Below is a small trained network, with its code and all its weights. Each question gives an input and a target symbol and asks what happens when units are switched off, that is, made to give their printed mean instead of their output.

import numpy as np


def w(rows, s, z=0):
    codes = np.array(rows[::2]) - 128.0
    scale = np.full(codes.shape[1], s)
    scale[-1] = z or s
    return codes * scale


def norm(h):
    return h / np.sqrt((h * h).mean(-1, keepdims=True) + 1e-5)


def f(y):
    return y / 2 * (1 + np.tanh(0.7978845608 * (y + 0.044715 * y**3)))


def softmax(a):
    e = np.exp(a - a.max(-1, keepdims=True))
    return e / e.sum(-1, keepdims=True)


def log_softmax(a):
    a = a - a.max(-1, keepdims=True)
    return a - np.log(np.exp(a).sum(-1, keepdims=True))


def net(x, mask):
    ids = ['αβεηθλμπστφψω'.index(c) for c in x.split()]
    T = len(ids)
    res = E[ids] + P[:T]
    r = norm(res)
    for j in range(2):
        rows = slice(2 * j, 2 * j + 2)
        q, k, v = (r @ M[0][rows].T for M in (Q, K, V))
        z = softmax(np.where(np.tri(T) > 0, q @ k.T / 2**0.5, -1e9)) @ v
        o = O[0][rows]
        res = res + np.where(mask[j], z, o[:, -1]) @ o[:, :-1]
    y = f(norm(res) @ A[0][:, :-1].T + A[0][:, -1])
    res = res + np.where(mask[2:10], y, B[0][:, -1]) @ B[0][:, :-1]
    return log_softmax(norm(res)[-1] @ U[:, :-1].T + U[:, -1])


Q, K, V, O, A, B = {}, {}, {}, {}, {}, {}
E = w([
[66,3,82,208,42,173],'α',
[123,153,119,96,93,117],'β',
[171,67,175,148,210,122],'ε',
[144,158,86,163,129,67],'η',
[59,73,159,131,119,67],'θ',
[94,73,170,137,179,74],'λ',
[155,128,154,93,197,133],'μ',
[31,99,167,76,90,90],'π',
[73,30,220,53,160,129],'σ',
[187,149,122,127,160,148],'τ',
[73,147,118,120,111,59],'φ',
[171,49,212,59,214,199],'ψ',
[81,110,131,107,82,86],'ω',
],0.004)
P = w([
[146,165,191,168,123,110],'0',
[107,183,163,193,156,137],'1',
[100,135,56,141,167,162],'2',
[177,104,101,118,91,80],'3',
[190,255,177,141,78,172],'4',
[159,114,110,140,106,101],'5',
],0.0072)
Q[0] = w([
[130,178,178,98,91,178],'H0',
[106,127,66,81,141,176],'H0',
[130,166,248,169,105,120],'H1',
[169,124,134,154,169,159],'H1',
],0.016)
K[0] = w([
[63,175,106,73,202,150],'H0',
[160,183,223,79,116,64],'H0',
[2,104,69,151,231,210],'H1',
[202,131,154,124,221,164],'H1',
],0.0099)
V[0] = w([
[110,200,136,1,136,175],'H0',
[123,164,123,52,216,26],'H0',
[96,197,94,111,35,77],'H1',
[15,84,164,83,106,111],'H1',
],0.0089)
O[0] = w([
[118,69,121,172,173,124,2],'H0',
[61,178,181,129,252,76,128],'H0',
[118,125,164,181,126,174,108],'H1',
[55,87,144,108,89,153,160],'H1',
],0.014,0.0059)
A[0] = w([
[185,140,34,20,113,63,102],'N0',
[171,129,145,234,84,250,123],'N1',
[67,48,188,55,117,59,91],'N2',
[139,121,138,71,165,200,252],'N3',
[64,153,179,108,14,199,98],'N4',
[197,51,84,149,181,7,151],'N5',
[250,188,170,157,129,134,255],'N6',
[224,37,84,126,2,148,101],'N7',
],0.0078,0.0039)
B[0] = w([
[152,95,200,157,107,131,206],'N0',
[129,93,168,137,131,69,173],'N1',
[95,101,42,103,93,135,200],'N2',
[125,145,124,159,71,100,184],'N3',
[193,134,115,121,176,166,253],'N4',
[111,101,108,97,158,178,158],'N5',
[98,89,76,140,101,138,230],'N6',
[116,129,154,132,5,181,195],'N7',
],0.012,0.0067)
U = w([
[175,110,139,154,25,174,172],'α',
[105,59,141,228,131,67,198],'β',
[201,136,176,87,110,17,113],'ε',
[116,221,55,214,105,100,64],'η',
[170,210,106,60,163,206,94],'θ',
[78,224,168,79,112,48,2],'λ',
[143,139,104,124,253,74,208],'μ',
[55,68,157,158,163,235,24],'π',
[69,86,51,74,105,87,144],'σ',
[218,89,20,184,162,135,62],'τ',
[73,200,213,196,153,152,226],'φ',
[181,1,156,65,174,121,27],'ψ',
[219,101,202,177,194,180,179],'ω',
],0.013,0.0027)

Each question gives the input, a string of symbols that net reads in full, and the target symbol t.
The units are the heads (2 rows each of Q, K, V and O) and the neurons (one row each of A and B). Each row of codes is followed by its name. A weight is (code - 128) times the scale printed after its matrix; where a second scale follows, it is the last column's (O, A, B and U).
mask holds one flag per unit, heads first, then neurons. A switched-off unit (its flag False) gives its mean, the last column of its rows in O or B, instead of its output. The means were averaged over made-up inputs and are rounded, as every weight is.
A unit's drop is (log p(t) with every unit on - log p(t) with that unit switched off) / (log p(t) with every unit on - log p(t) with every unit switched off).
The circuit of an input: a set's keep is (log p(t) with only the set's units on - log p(t) with every unit switched off) / (log p(t) with every unit on - log p(t) with every unit switched off). Starting from all 10 units, units are removed one at a time, each time the one whose removal leaves the highest keep (on an exact tie, the one counted first), for as long as the keep stays at least 0.8.
units of the circuit, in order: the units of the circuit, biggest drop first
unit that matters most: the unit with the biggest drop
k most important neurons: the k neurons with the biggest drops, biggest first
heads that matter: for each layer, one digit per head in row order, 1 if its drop is at least 0.15 and else 0, layers parted by /
input τ τ π φ α, target π: units of the circuit, in order : (H1, H0)
input α ε σ π ψ, target σ: heads that matter : 11
input β θ τ φ, target φ: units of the circuit, in order : (H1, H0)
input σ π β ω μ τ, target τ: units of the circuit, in order : (H1, N6)
input ω ω ω φ π, target ω: units of the circuit, in order : (N4, H0, N7)
input β ω μ σ φ, target μ: units of the circuit, in order : (H0, H1)
input ω ψ ε ψ σ, target ε: unit that matters most : H1
input λ σ σ, target λ: units of the circuit, in order : (H0, N6)
input τ μ φ ψ, target ψ: 4 most important neurons : (N5, N0, N4, N6)
input β ε α, target β: units of the circuit, in order : (H1, N1)
input ψ ω σ, target ψ: 2 most important neurons : (N0, N5)
input π η θ λ, target λ: heads that matter : 10
input θ σ ψ φ φ ω, target ω: heads that matter : 01
input ω ψ τ θ η σ, target σ: units of the circuit, in order : (H0, N2)
input π ψ ω σ μ, target ω: heads that matter : 11
input β φ μ, target β: heads that matter : 01
input ω η σ μ ε, target σ: heads that matter : 11
input θ η π, target θ: unit that matters most : N4
input ω ψ β, target ω: 2 most important neurons : (N4, N1)
input μ ω σ σ π, target σ: units of the circuit, in order : (H1, H0)
input φ ε λ σ, target σ: heads that matter : 10
input ε σ σ η, target η: units of the circuit, in order : (H1, H0, N6)
